Here is a tiny trained network, its code and every weight. The questions are about switching its units off for an input and a class, where a switched-off unit gives its printed mean instead of its output.

import numpy as np


def w(rows, s, z=0):
    codes = np.array(rows[::2]) - 128.0
    scale = np.full(codes.shape[1], s)
    scale[-1] = z or s
    return codes * scale


def norm(h):
    return h / np.sqrt((h * h).mean(-1, keepdims=True) + 1e-5)


def f(y):
    return np.maximum(y, 0)


def log_softmax(a):
    a = a - a.max(-1, keepdims=True)
    return a - np.log(np.exp(a).sum(-1, keepdims=True))


def net(x, mask):
    res = np.array(x, float).reshape(1, 6) / 4 @ E
    u = 0
    for l in range(3):
        y = f(norm(res) @ A[l][:, :-1].T + A[l][:, -1])
        res = res + np.where(mask[u : u + 4], y, B[l][:, -1]) @ B[l][:, :-1]
        u += 4
    return log_softmax(norm(res)[-1] @ U[:, :-1].T + U[:, -1])


A, B = {}, {}
E = w([
[220,142,90,1],'x0',
[125,95,107,133],'x1',
[136,132,131,131],'x2',
[129,136,134,127],'x3',
[134,108,116,135],'x4',
[159,248,29,178],'x5',
],0.0077)
A[0] = w([
[179,85,199,138,220],'L0N1',
[100,86,228,161,102],'L0N2',
[41,148,255,132,52],'L0N3',
[111,54,251,62,2],'L0N4',
],0.0064,0.0028)
B[0] = w([
[12,56,187,19,232],'L0N1',
[31,34,21,29,222],'L0N2',
[65,23,24,179,208],'L0N3',
[231,255,59,181,254],'L0N4',
],0.0059,0.0045)
A[1] = w([
[198,139,95,21,102],'L1N1',
[27,87,163,160,53],'L1N2',
[37,24,253,2,253],'L1N3',
[34,35,176,186,42],'L1N4',
],0.0067,0.0026)
B[1] = w([
[232,168,122,53,192],'L1N1',
[37,193,108,126,162],'L1N2',
[86,68,198,59,254],'L1N3',
[2,166,87,156,174],'L1N4',
],0.0073,0.0095)
A[2] = w([
[254,139,61,168,252],'L2N1',
[116,148,99,223,83],'L2N2',
[104,171,138,156,132],'L2N3',
[73,138,116,146,209],'L2N4',
],0.013,0.0036)
B[2] = w([
[69,177,114,140,255],'L2N1',
[206,112,254,182,184],'L2N2',
[209,38,135,183,164],'L2N3',
[122,163,160,185,221],'L2N4',
],0.0086,0.0067)
U = w([
[32,72,144,137,254],'0',
[130,167,165,251,215],'1',
[146,88,55,144,2],'2',
[152,95,131,147,7],'3',
[167,89,95,156,4],'4',
[149,104,140,145,9],'5',
[144,78,172,13,187],'6',
[150,227,59,116,226],'7',
],0.017,0.0057)

Each question gives the input, the list of numbers given to net, and the class t.
The units are the neurons (one row each of A and B). Each row of codes is followed by its name. A weight is (code - 128) times the scale printed after its matrix; where a second scale follows, it is the last column's (A, B and U).
mask holds one flag per neuron, layer by layer. A switched-off neuron (its flag False) gives its mean, the last column of its row in B, instead of its output. The means were averaged over made-up inputs and are rounded, as every weight is.
A unit's drop is (log p(t) with every unit on - log p(t) with that unit switched off) / (log p(t) with every unit on - log p(t) with every unit switched off).
The circuit of an input: a set's keep is (log p(t) with only the set's units on - log p(t) with every unit switched off) / (log p(t) with every unit on - log p(t) with every unit switched off). Starting from all 12 units, units are removed one at a time, each time the one whose removal leaves the highest keep (on an exact tie, the one counted first), for as long as the keep stays at least 0.8.
circuit, biggest first: the units of the circuit, biggest drop first
unit that matters most: the unit with the biggest drop
top k neurons: the k neurons with the biggest drops, biggest first
k most important neurons of layer l: the k neurons of layer l with the biggest drops, biggest first
drop when u is switched off: that unit's drop, to one decimal
input [-1,7,7,-3,6,8], class 1: circuit, biggest first	L2N2; L1N1
input [1,-1,3,-7,-8,1], class 7: unit that matters most	L0N1
input [0,2,7,-1,-7,1], class 1: top 3 neurons	L1N3; L0N1; L0N2
input [0,7,-4,1,2,1], class 1: 2 most important neurons of layer 1	L1N3; L1N1
input [0,-7,2,0,6,6], class 1: top 2 neurons	L1N1; L2N2
input [-1,3,8,7,4,6], class 1: top 2 neurons	L2N2; L1N1
input [-6,6,3,-7,-4,2], class 1: top 3 neurons	L1N3; L0N1; L2N2
input [-1,0,-7,3,-2,1], class 1: top 2 neurons	L0N1; L1N3
input [-1,-5,1,7,3,5], class 1: top 2 neurons	L1N1; L2N2
input [1,4,6,3,8,1], class 7: top 2 neurons	L1N3; L0N1
input [0,-1,3,-8,4,4], class 1: 2 most important neurons of layer 0	L0N2; L0N4
input [2,4,8,7,2,1], class 7: top 3 neurons	L0N1; L1N3; L2N1
input [1,2,-8,-8,-3,0], class 6: drop when L0N3 is switched off	0.2
input [0,5,3,8,1,7], class 1: drop when L1N1 is switched off	0.3
